Below are the code and all the weights of a small trained network. Each question names an input and a class and asks about switching units off, where a switched-off unit gives its printed mean instead of its output.

import numpy as np


def w(rows, s, z=0):
    codes = np.array(rows[::2]) - 128.0
    scale = np.full(codes.shape[1], s)
    scale[-1] = z or s
    return codes * scale


def f(y):
    return y / 2 * (1 + np.tanh(0.7978845608 * (y + 0.044715 * y**3)))


def log_softmax(a):
    a = a - a.max(-1, keepdims=True)
    return a - np.log(np.exp(a).sum(-1, keepdims=True))


def net(x, mask):
    res = np.array(x, float).reshape(1, 7) / 4 @ E
    y = f(res @ A[0][:, :-1].T + A[0][:, -1])
    res = res + np.where(mask, y, B[0][:, -1]) @ B[0][:, :-1]
    return log_softmax(res[-1] @ U[:, :-1].T + U[:, -1])


A, B = {}, {}
E = w([
[130,118,203,120,47,143,129,194,128,133,129],'x0',
[229,136,136,215,135,169,118,124,138,126,129],'x1',
[123,147,130,129,126,129,169,123,165,93,250],'x2',
[128,129,128,128,128,128,129,128,128,127,128],'x3',
[128,127,128,128,128,128,128,128,128,128,128],'x4',
[128,128,129,128,128,127,129,128,129,128,128],'x5',
[128,128,129,128,128,128,128,128,128,128,128],'x6',
],0.016)
A[0] = w([
[130,121,186,124,57,142,128,184,128,131,130,157],'n1',
[125,148,131,129,126,130,169,123,157,97,243,159],'n2',
[129,131,122,131,135,126,131,120,132,123,132,129],'n3',
[132,125,127,130,129,129,123,128,126,133,120,140],'n4',
[127,133,64,133,206,113,127,68,129,124,127,234],'n5',
[35,124,119,37,123,85,137,133,121,129,127,242],'n6',
[122,132,130,124,125,128,137,129,133,122,143,123],'n7',
[125,145,129,127,127,129,152,124,150,103,200,152],'n8',
[130,107,124,128,131,129,87,133,96,164,4,244],'n9',
[166,131,133,163,130,145,122,126,132,128,127,139],'n10',
[125,148,131,128,126,129,167,123,161,93,254,160],'n11',
[229,134,139,227,136,176,117,124,138,126,129,175],'n12',
[74,125,121,74,124,103,135,130,123,129,128,201],'n13',
[121,122,131,120,121,125,127,135,123,132,122,132],'n14',
[131,120,219,122,26,145,129,208,128,132,130,164],'n15',
[119,125,124,119,129,119,127,128,126,133,126,151],'n16',
[125,131,116,128,134,122,129,121,129,126,128,146],'n17',
[128,124,131,128,124,130,124,135,123,134,117,131],'n18',
[127,131,106,131,150,123,126,114,128,127,129,171],'n19',
],0.013,0.011)
B[0] = w([
[136,113,181,119,95,133,131,192,142,131,128,198],'n1',
[127,113,120,168,135,145,158,124,151,208,180,213],'n2',
[126,131,121,134,132,133,128,124,129,134,130,131],'n3',
[131,134,128,123,126,126,119,126,125,122,121,133],'n4',
[120,154,43,136,180,122,119,43,111,123,126,213],'n5',
[11,104,124,122,111,84,171,123,98,120,144,251],'n6',
[127,120,129,131,126,132,138,130,131,137,137,135],'n7',
[125,118,121,151,131,138,145,125,140,161,159,183],'n8',
[128,161,134,42,123,102,98,128,86,49,50,241],'n9',
[176,135,135,131,132,152,115,136,144,133,123,159],'n10',
[126,114,120,161,135,143,156,124,149,178,177,220],'n11',
[235,159,129,133,152,176,92,128,151,136,107,222],'n12',
[64,112,124,125,115,97,159,127,109,124,140,200],'n13',
[121,127,133,124,123,122,131,133,127,124,128,136],'n14',
[134,108,212,116,77,137,133,237,148,130,127,231],'n15',
[113,127,125,125,129,117,133,123,117,121,129,140],'n16',
[122,131,119,129,136,123,130,117,124,129,130,136],'n17',
[128,130,134,123,124,125,127,132,127,124,124,134],'n18',
[126,141,103,131,151,123,123,106,117,123,127,152],'n19',
],0.013,0.026)
U = w([
[24,162,33,48,162,30,122,9,18,3,62,213],'0',
[21,78,24,196,178,86,193,7,108,182,217,179],'1',
[41,86,218,38,36,52,138,215,64,17,54,125],'2',
[30,28,196,160,43,110,201,204,162,188,217,44],'3',
[248,222,46,82,211,155,17,19,88,31,21,252],'4',
[229,173,37,222,224,196,117,18,194,194,179,104],'5',
[250,175,221,65,76,185,25,216,150,46,17,57],'6',
[249,100,209,198,99,212,133,208,225,202,180,22],'7',
],0.0034,0.0017)

Each question gives the input, the list of numbers given to net, and the class t.
The units are the neurons (one row each of A and B). Each row of codes is followed by its name. A weight is (code - 128) times the scale printed after its matrix; where a second scale follows, it is the last column's (A, B and U).
mask holds one flag per neuron, in row order. A switched-off neuron (its flag False) gives its mean, the last column of its row in B, instead of its output. The means were averaged over made-up inputs and are rounded, as every weight is.
A unit's drop is (log p(t) with every unit on - log p(t) with that unit switched off) / (log p(t) with every unit on - log p(t) with every unit switched off).
The circuit of an input: a set's keep is (log p(t) with only the set's units on - log p(t) with every unit switched off) / (log p(t) with every unit on - log p(t) with every unit switched off). Starting from the 12 units with the biggest drops (on a tie, the unit counted first), units are removed one at a time, each time the one whose removal leaves the highest keep (on an exact tie, the one counted first), for as long as the keep stays at least 0.8.
units of the circuit, in order: the units of the circuit, biggest drop first
most important unit: the unit with the biggest drop
k most important neurons: the k neurons with the biggest drops, biggest first
drop when u is switched off: that unit's drop, to one decimal
input [-5,1,4,0,4,-7,6], class 5: most important neuron -> (n6)
input [-5,5,0,-4,1,7,-7], class 4: 2 most important neurons -> (n2; n11)
input [0,8,-8,1,3,-4,-6], class 4: 2 most important neurons -> (n15; n1)
input [0,-6,-5,-3,-8,-6,-3], class 0: 2 most important neurons -> (n15; n1)
input [0,2,-6,4,2,-6,5], class 4: units of the circuit, in order -> (n15; n6)
input [-2,1,0,-8,-1,2,-3], class 4: 3 most important neurons -> (n6; n2; n11)
input [0,-5,0,6,-3,-8,-4], class 0: 2 most important neurons -> (n15; n2)
input [-2,-8,0,-1,6,-6,-6], class 0: 2 most important neurons -> (n2; n11)
input [-4,1,-6,2,-4,-3,-1], class 4: 2 most important neurons -> (n6; n13)
input [8,8,0,-4,8,-4,-4], class 6: 2 most important neurons -> (n2; n11)
input [0,-1,0,-7,7,-3,-7], class 0: 4 most important neurons -> (n15; n2; n11; n1)
input [2,2,-4,3,-6,2,-7], class 6: drop when n6 is switched off -> 0.2
input [-3,1,3,4,-5,7,-6], class 5: drop when n6 is switched off -> 0.7
input [1,6,5,7,4,7,-7], class 7: most important unit -> n5
input [-5,1,8,2,2,5,-6], class 5: drop when n6 is switched off -> 1.0
